Below is a small trained network, with its code and all its weights. Each question gives an input and a class and asks what happens when units are switched off, that is, made to give their printed mean instead of their output.

import numpy as np


def w(rows, s, z=0):
    codes = np.array(rows[::2]) - 128.0
    scale = np.full(codes.shape[1], s)
    scale[-1] = z or s
    return codes * scale


def f(y):
    return np.maximum(y, 0)


def log_softmax(a):
    a = a - a.max(-1, keepdims=True)
    return a - np.log(np.exp(a).sum(-1, keepdims=True))


def net(x, mask):
    res = np.array(x, float).reshape(1, 8) / 4 @ E
    y = f(res @ A[0][:, :-1].T + A[0][:, -1])
    res = res + np.where(mask, y, B[0][:, -1]) @ B[0][:, :-1]
    return log_softmax(res[-1] @ U[:, :-1].T + U[:, -1])


A, B = {}, {}
E = w([
[129,127,128],'x0',
[127,128,128],'x1',
[128,127,129],'x2',
[127,128,128],'x3',
[129,128,129],'x4',
[219,210,22],'x5',
[180,1,113],'x6',
[231,183,232],'x7',
],0.0081)
A[0] = w([
[178,147,165,106],'N1',
[108,180,144,66],'N2',
[60,129,187,106],'N3',
[160,90,114,84],'N4',
[183,157,68,44],'N5',
[128,171,99,61],'N6',
[60,225,147,114],'N7',
[118,138,77,114],'N8',
[95,196,121,31],'N9',
[179,173,195,126],'N10',
[56,77,176,5],'N11',
[87,186,132,90],'N12',
[75,123,104,95],'N13',
[160,158,86,87],'N14',
[155,147,158,112],'N15',
[54,104,217,112],'N16',
[223,144,215,90],'N17',
[186,157,57,96],'N18',
[78,104,56,88],'N19',
[137,67,84,131],'N20',
[231,4,92,80],'N21',
[196,149,179,119],'N22',
[92,195,137,33],'N23',
[46,238,110,118],'N24',
[151,150,141,80],'N25',
[201,142,199,98],'N26',
[44,118,50,125],'N27',
[140,136,65,37],'N28',
[166,143,81,59],'N29',
[93,190,129,88],'N30',
[161,140,167,98],'N31',
[166,166,17,18],'N32',
[103,119,90,130],'N33',
[46,113,29,140],'N34',
[188,184,70,47],'N35',
[148,115,144,60],'N36',
[81,130,87,184],'N37',
[211,26,98,4],'N38',
[150,130,79,61],'N39',
[101,121,115,93],'N40',
[167,129,167,67],'N41',
[167,182,82,93],'N42',
],0.013,0.0028)
B[0] = w([
[111,165,113,181],'N1',
[165,124,96,166],'N2',
[106,58,161,202],'N3',
[167,129,127,163],'N4',
[94,80,150,198],'N5',
[137,105,141,168],'N6',
[217,125,122,223],'N7',
[109,128,130,174],'N8',
[182,115,103,180],'N9',
[91,178,120,209],'N10',
[80,56,142,211],'N11',
[183,132,132,182],'N12',
[107,149,115,175],'N13',
[100,98,143,182],'N14',
[113,148,118,164],'N15',
[80,28,156,236],'N16',
[88,194,124,237],'N17',
[83,76,144,214],'N18',
[102,187,117,205],'N19',
[152,161,101,187],'N20',
[252,124,103,254],'N21',
[103,181,129,203],'N22',
[185,120,92,178],'N23',
[220,135,88,245],'N24',
[124,136,119,151],'N25',
[96,180,132,215],'N26',
[98,203,124,233],'N27',
[100,104,132,172],'N28',
[104,90,139,176],'N29',
[182,124,111,183],'N30',
[109,150,122,170],'N31',
[85,65,152,228],'N32',
[114,162,139,171],'N33',
[95,229,150,249],'N34',
[94,84,165,215],'N35',
[125,121,105,145],'N36',
[117,175,122,193],'N37',
[225,118,103,219],'N38',
[107,105,125,165],'N39',
[116,136,119,151],'N40',
[114,140,102,168],'N41',
[103,95,156,203],'N42',
],0.03,0.0095)
U = w([
[42,253,150,57],'0',
[209,132,136,252],'1',
[40,61,192,64],'2',
],0.0081,0.0019)

Each question gives the input, the list of numbers given to net, and the class t.
The units are the neurons (one row each of A and B). Each row of codes is followed by its name. A weight is (code - 128) times the scale printed after its matrix; where a second scale follows, it is the last column's (A, B and U).
mask holds one flag per neuron, in row order. A switched-off neuron (its flag False) gives its mean, the last column of its row in B, instead of its output. The means were averaged over made-up inputs and are rounded, as every weight is.
A unit's drop is (log p(t) with every unit on - log p(t) with that unit switched off) / (log p(t) with every unit on - log p(t) with every unit switched off).
unit that matters most: the unit with the biggest drop
top k neurons: the k neurons with the biggest drops, biggest first
drop of u: that unit's drop, to one decimal
input [-5,-2,7,-5,1,7,6,-1], class 2: unit that matters most -> N32
input [3,-5,-1,0,-6,8,7,8], class 0: top 2 neurons -> (N17 N22)
input [-7,-3,3,-7,8,-6,5,6], class 0: top 4 neurons -> (N17 N26 N32 N22)
input [-5,-5,3,7,5,-8,-1,-8], class 0: top 2 neurons -> (N34 N27)
input [8,7,-8,-6,7,-2,7,-7], class 0: top 2 neurons -> (N34 N27)
input [2,5,-2,-2,-6,-8,2,8], class 0: top 2 neurons -> (N17 N26)
input [-7,2,7,-8,1,0,6,-6], class 0: top 3 neurons -> (N34 N27 N19)
input [-3,0,0,-4,-7,-4,-8,-6], class 1: top 2 neurons -> (N24 N7)
input [5,-7,7,5,-1,-8,5,8], class 0: top 3 neurons -> (N17 N26 N22)
input [-1,3,8,6,2,-6,6,0], class 1: top 2 neurons -> (N21 N38)
input [-1,-2,-5,-6,-7,7,-7,-3], class 1: top 2 neurons -> (N24 N7)
input [0,0,8,4,3,2,6,6], class 0: top 2 neurons -> (N17 N26)
input [0,-7,-7,-6,1,-4,5,6], class 0: drop of N17 -> 0.2
input [-7,8,-4,-8,-8,-6,-3,-4], class 2: unit that matters most -> N16
input [-4,4,-5,-2,-6,-8,-8,-2], class 1: drop of N7 -> 0.8
input [0,-5,-5,4,4,-8,-6,1], class 2: drop of N11 -> 0.1
